Here is a tiny trained network, its code and every weight. The questions are about switching its units off for an input and a class, where a switched-off unit gives its printed mean instead of its output.

import numpy as np


def w(rows, s, z=0):
    codes = np.array(rows[::2]) - 128.0
    scale = np.full(codes.shape[1], s)
    scale[-1] = z or s
    return codes * scale


def norm(h):
    return h / np.sqrt((h * h).mean(-1, keepdims=True) + 1e-5)


def f(y):
    return np.maximum(y, 0)


def log_softmax(a):
    a = a - a.max(-1, keepdims=True)
    return a - np.log(np.exp(a).sum(-1, keepdims=True))


def net(x, mask):
    res = np.array(x, float).reshape(1, 5) / 4 @ E
    u = 0
    for l in range(2):
        y = f(norm(res) @ A[l][:, :-1].T + A[l][:, -1])
        res = res + np.where(mask[u : u + 3], y, B[l][:, -1]) @ B[l][:, :-1]
        u += 3
    return log_softmax(norm(res)[-1] @ U[:, :-1].T + U[:, -1])


A, B = {}, {}
E = w([
[166,121,117,142,150,184,138,60,183,104,22,204],'x0',
[136,207,53,118,122,97,182,146,148,127,100,144],'x1',
[249,188,147,96,93,144,92,93,62,128,86,189],'x2',
[112,166,174,104,10,70,146,233,107,126,129,207],'x3',
[121,186,151,203,128,220,159,162,94,202,120,80],'x4',
],0.014)
A[0] = w([
[26,156,20,150,152,104,212,151,226,132,114,80,88],'L0N0',
[121,189,40,73,135,6,161,155,153,111,151,112,2],'L0N1',
[170,250,114,123,98,114,166,165,101,146,116,164,97],'L0N2',
],0.023,0.0092)
B[0] = w([
[126,65,127,116,249,159,157,98,115,93,175,163,253],'L0N0',
[47,142,82,136,62,110,126,114,133,79,130,104,215],'L0N1',
[220,162,139,94,126,143,120,153,98,172,124,119,215],'L0N2',
],0.015,0.023)
A[1] = w([
[115,176,66,132,201,142,218,148,180,130,97,168,115],'L1N0',
[51,113,173,167,148,185,190,225,103,171,197,72,2],'L1N1',
[138,54,200,83,71,61,91,132,182,83,82,253,175],'L1N2',
],0.029,0.0043)
B[1] = w([
[234,152,130,75,165,77,69,157,118,141,127,41,231],'L1N0',
[178,46,196,213,65,97,74,177,98,220,254,80,250],'L1N1',
[185,87,89,46,145,116,90,82,57,74,209,126,228],'L1N2',
],0.0093,0.019)
U = w([
[31,114,96,97,177,131,199,106,159,47,112,234,2],'0',
[181,220,136,88,1,90,131,196,116,146,83,187,172],'1',
[132,102,173,135,126,192,78,45,162,147,39,110,92],'2',
[69,128,138,143,89,133,142,100,150,142,52,194,21],'3',
[155,158,127,175,196,196,141,99,172,152,44,68,114],'4',
[197,85,129,89,164,121,92,109,87,113,184,114,223],'5',
[55,139,77,104,41,86,132,121,136,47,128,143,63],'6',
[74,97,185,223,100,147,141,168,149,185,155,112,77],'7',
],0.016,0.0052)

Each question gives the input, the list of numbers given to net, and the class t.
The units are the neurons (one row each of A and B). Each row of codes is followed by its name. A weight is (code - 128) times the scale printed after its matrix; where a second scale follows, it is the last column's (A, B and U).
mask holds one flag per neuron, layer by layer. A switched-off neuron (its flag False) gives its mean, the last column of its row in B, instead of its output. The means were averaged over made-up inputs and are rounded, as every weight is.
A unit's drop is (log p(t) with every unit on - log p(t) with that unit switched off) / (log p(t) with every unit on - log p(t) with every unit switched off).
The circuit of an input: a set's keep is (log p(t) with only the set's units on - log p(t) with every unit switched off) / (log p(t) with every unit on - log p(t) with every unit switched off). Starting from all 6 units, units are removed one at a time, each time the one whose removal leaves the highest keep (on an exact tie, the one counted first), for as long as the keep stays at least 0.8.
units of the circuit, in order: the units of the circuit, biggest drop first
most important unit: the unit with the biggest drop
k most important neurons: the k neurons with the biggest drops, biggest first
top k neurons in layer l: the k neurons of layer l with the biggest drops, biggest first
drop when u is switched off: that unit's drop, to one decimal
input [-5,-8,8,8,1], class 1: most important unit -> L0N0
input [0,5,-5,-5,-6], class 0: top 2 neurons in layer 1 -> L1N1, L1N2
input [7,6,5,5,-3], class 1: top 2 neurons in layer 0 -> L0N2, L0N0
input [5,3,7,-8,0], class 4: units of the circuit, in order -> L1N2, L1N1
input [4,8,4,-2,8], class 1: top 2 neurons in layer 0 -> L0N2, L0N0
input [2,4,-1,8,-6], class 6: top 2 neurons in layer 0 -> L0N1, L0N0
input [4,-1,1,-3,2], class 4: units of the circuit, in order -> L1N2, L1N1
input [2,-4,-3,-1,3], class 7: units of the circuit, in order -> L1N1, L1N2
input [2,8,-2,8,-4], class 6: 2 most important neurons -> L0N1, L1N1
input [-7,0,0,6,2], class 1: 2 most important neurons -> L0N0, L0N2
input [-8,-8,4,7,5], class 7: 3 most important neurons -> L1N1, L1N2, L1N0
input [-5,4,3,-2,-1], class 1: 2 most important neurons -> L0N2, L0N0
input [-5,3,7,4,-7], class 1: top 2 neurons in layer 0 -> L0N2, L0N0
input [1,3,-6,0,-3], class 0: 2 most important neurons -> L0N0, L0N1
input [-5,-6,-8,8,-2], class 7: units of the circuit, in order -> L1N1
input [-2,8,-5,2,-1], class 0: 2 most important neurons -> L0N0, L0N1
input [-2,6,-6,2,-2], class 0: top 2 neurons in layer 0 -> L0N0, L0N1
input [4,-1,1,-5,1], class 4: drop when L1N2 is switched off -> 0.4
input [2,2,5,2,1], class 1: drop when L0N1 is switched off -> 0.0
input [-7,3,-4,4,-5], class 6: drop when L0N1 is switched off -> 1.1
input [-8,8,5,6,1], class 1: most important unit -> L0N2
